Below are the code and all the weights of a small trained network. Each question names an input and a target symbol and asks about switching units off, where a switched-off unit gives its printed mean instead of its output.

import numpy as np


def w(rows, s, z=0):
    codes = np.array(rows[::2]) - 128.0
    scale = np.full(codes.shape[1], s)
    scale[-1] = z or s
    return codes * scale


def norm(h):
    return h / np.sqrt((h * h).mean(-1, keepdims=True) + 1e-5)


def f(y):
    return y / 2 * (1 + np.tanh(0.7978845608 * (y + 0.044715 * y**3)))


def softmax(a):
    e = np.exp(a - a.max(-1, keepdims=True))
    return e / e.sum(-1, keepdims=True)


def log_softmax(a):
    a = a - a.max(-1, keepdims=True)
    return a - np.log(np.exp(a).sum(-1, keepdims=True))


def net(x, mask):
    ids = ['γδηθμτψω'.index(c) for c in x.split()]
    T = len(ids)
    res = E[ids] + P[:T]
    r = norm(res)
    for j in range(3):
        rows = slice(3 * j, 3 * j + 3)
        q, k, v = (r @ M[0][rows].T for M in (Q, K, V))
        z = softmax(np.where(np.tri(T) > 0, q @ k.T / 3**0.5, -1e9)) @ v
        o = O[0][rows]
        res = res + np.where(mask[j], z, o[:, -1]) @ o[:, :-1]
    y = f(norm(res) @ A[0][:, :-1].T + A[0][:, -1])
    res = res + np.where(mask[3:11], y, B[0][:, -1]) @ B[0][:, :-1]
    return log_softmax(norm(res)[-1] @ U[:, :-1].T + U[:, -1])


Q, K, V, O, A, B = {}, {}, {}, {}, {}, {}
E = w([
[190,158,101,113,209,127,140],'γ',
[193,134,91,93,206,104,129],'δ',
[89,142,167,111,107,250,154],'η',
[107,174,234,133,147,99,81],'θ',
[178,77,112,38,53,144,116],'μ',
[49,218,129,115,146,133,87],'τ',
[97,176,117,133,58,82,74],'ψ',
[157,119,82,188,95,96,65],'ω',
],0.019)
P = w([
[165,158,125,111,92,211,3],'0',
[172,153,126,117,112,176,44],'1',
[170,152,118,122,119,161,73],'2',
[165,148,116,125,127,150,99],'3',
[159,147,116,129,128,138,115],'4',
[153,145,117,132,128,128,129],'5',
[147,140,118,134,130,117,141],'6',
[140,140,120,138,129,110,155],'7',
[134,138,123,142,128,103,169],'8',
[126,137,126,144,128,96,182],'9',
[120,133,131,145,128,89,203],'10',
[112,133,135,147,126,80,214],'11',
[99,138,137,151,120,69,234],'12',
],0.014)
Q[0] = w([
[139,2,134,181,125,185,127],'head 0',
[197,181,147,71,139,69,176],'head 0',
[70,50,5,220,27,174,155],'head 0',
[98,116,202,113,130,141,146],'head 1',
[201,91,97,192,194,78,224],'head 1',
[101,5,164,67,47,161,118],'head 1',
[102,200,135,81,133,109,86],'head 2',
[187,165,195,71,117,67,108],'head 2',
[94,13,128,225,11,163,43],'head 2',
],0.012)
K[0] = w([
[192,85,144,155,101,188,25],'head 0',
[117,58,151,102,66,117,224],'head 0',
[134,165,139,23,193,206,5],'head 0',
[185,175,202,35,165,189,127],'head 1',
[59,95,131,232,197,2,214],'head 1',
[171,42,142,57,67,207,126],'head 1',
[49,211,78,92,133,104,111],'head 2',
[153,109,139,77,88,51,160],'head 2',
[163,70,101,141,164,181,8],'head 2',
],0.0099)
V[0] = w([
[158,75,183,64,169,122,133],'head 0',
[95,173,172,96,208,188,149],'head 0',
[177,68,91,187,145,216,162],'head 0',
[79,203,94,154,94,121,54],'head 1',
[108,116,182,163,157,124,130],'head 1',
[144,56,103,254,113,95,109],'head 1',
[63,139,65,132,187,88,151],'head 2',
[107,155,137,128,153,234,135],'head 2',
[141,181,193,164,202,54,87],'head 2',
],0.009)
O[0] = w([
[81,73,78,193,121,163,179,102],'head 0',
[93,57,106,68,128,158,84,141],'head 0',
[134,165,139,137,82,141,139,73],'head 0',
[75,151,166,129,124,124,254,254],'head 1',
[192,123,143,89,119,80,134,61],'head 1',
[187,249,171,147,97,169,103,131],'head 1',
[132,153,65,108,125,155,93,78],'head 2',
[166,154,59,145,79,19,164,145],'head 2',
[167,112,139,144,14,172,114,229],'head 2',
],0.0092,0.0053)
A[0] = w([
[172,134,103,133,80,115,134,225],'neuron 0',
[115,172,148,121,90,61,149,255],'neuron 1',
[72,135,193,159,120,142,167,111],'neuron 2',
[156,117,129,87,193,68,141,89],'neuron 3',
[75,73,106,160,163,114,111,212],'neuron 4',
[140,97,165,178,193,92,168,74],'neuron 5',
[78,140,174,76,111,212,84,174],'neuron 6',
[134,150,151,172,73,92,7,250],'neuron 7',
],0.014,0.0046)
B[0] = w([
[78,137,178,145,125,120,117,208],'neuron 0',
[112,208,89,152,151,204,148,254],'neuron 1',
[150,82,92,89,104,86,138,201],'neuron 2',
[113,127,156,109,101,126,121,166],'neuron 3',
[133,184,134,162,129,128,179,183],'neuron 4',
[58,89,142,155,139,134,82,147],'neuron 5',
[158,10,144,152,82,107,60,184],'neuron 6',
[144,190,143,115,168,139,179,236],'neuron 7',
],0.013,0.0086)
U = w([
[68,131,104,112,94,175,10,101],'γ',
[176,103,65,137,173,181,107,100],'δ',
[156,146,111,71,153,40,98,141],'η',
[163,81,154,84,33,150,99,253],'θ',
[83,120,139,232,154,70,69,110],'μ',
[104,97,137,111,154,109,235,44],'τ',
[69,106,209,54,190,176,102,109],'ψ',
[145,217,186,146,139,130,132,122],'ω',
],0.013,0.0056)

Each question gives the input, a string of symbols that net reads in full, and the target symbol t.
The units are the heads (3 rows each of Q, K, V and O) and the neurons (one row each of A and B). Each row of codes is followed by its name. A weight is (code - 128) times the scale printed after its matrix; where a second scale follows, it is the last column's (O, A, B and U).
mask holds one flag per unit, heads first, then neurons. A switched-off unit (its flag False) gives its mean, the last column of its rows in O or B, instead of its output. The means were averaged over made-up inputs and are rounded, as every weight is.
A unit's drop is (log p(t) with every unit on - log p(t) with that unit switched off) / (log p(t) with every unit on - log p(t) with every unit switched off).
The circuit of an input: a set's keep is (log p(t) with only the set's units on - log p(t) with every unit switched off) / (log p(t) with every unit on - log p(t) with every unit switched off). Starting from all 11 units, units are removed one at a time, each time the one whose removal leaves the highest keep (on an exact tie, the one counted first), for as long as the keep stays at least 0.8.
circuit, biggest first: the units of the circuit, biggest drop first
most important unit: the unit with the biggest drop
top k neurons: the k neurons with the biggest drops, biggest first
heads that matter: for each layer, one digit per head in row order, 1 if its drop is at least 0.15 and else 0, layers parted by /
input ω θ θ τ η ψ η δ δ θ, target θ: most important unit	head 2
input ω δ δ η ω θ θ γ μ μ, target τ: heads that matter	101
input θ δ μ θ γ, target μ: top 4 neurons	[neuron 0; neuron 7; neuron 2; neuron 1]
input γ δ δ γ δ δ ψ θ θ δ, target θ: heads that matter	011
input τ ω η γ δ η τ η δ γ, target η: circuit, biggest first	[head 1; neuron 1]
input μ δ δ θ, target θ: top 4 neurons	[neuron 6; neuron 2; neuron 1; neuron 0]
input ψ η δ δ ω ψ τ ω ψ, target γ: heads that matter	111
input ψ δ τ θ τ δ μ μ τ δ η δ, target η: circuit, biggest first	[head 1; head 2]
input ω ψ δ η θ δ, target θ: heads that matter	001
input θ θ δ η ψ δ ω τ δ γ μ ω ω, target ω: heads that matter	010
input δ ω ω δ θ δ γ, target θ: top 2 neurons	[neuron 1; neuron 7]
input δ ψ ω η τ η δ δ δ, target δ: top 3 neurons	[neuron 7; neuron 2; neuron 6]
input μ τ ψ δ τ δ δ, target τ: top 2 neurons	[neuron 1; neuron 6]
input ω ψ δ δ τ δ, target τ: circuit, biggest first	[head 1]
input δ μ τ δ μ, target τ: circuit, biggest first	[head 2; head 0]
input θ ω δ μ δ τ δ ψ δ δ, target ψ: circuit, biggest first	[head 2; neuron 5]
input η δ τ θ, target τ: circuit, biggest first	[head 1; neuron 2]
input δ τ δ η η ψ δ δ τ ψ η, target τ: circuit, biggest first	[head 2; head 1]
input δ δ δ δ ω δ ω ψ η γ, target ψ: heads that matter	000
input η ψ ψ δ η ψ μ τ, target γ: circuit, biggest first	[head 0; neuron 6]
input θ δ θ γ δ δ ψ μ η γ, target μ: top neuron	[neuron 5]
input ω γ δ η γ δ δ, target δ: top 2 neurons	[neuron 7; neuron 2]
input δ ψ θ, target ψ: top 2 neurons	[neuron 5; neuron 6]
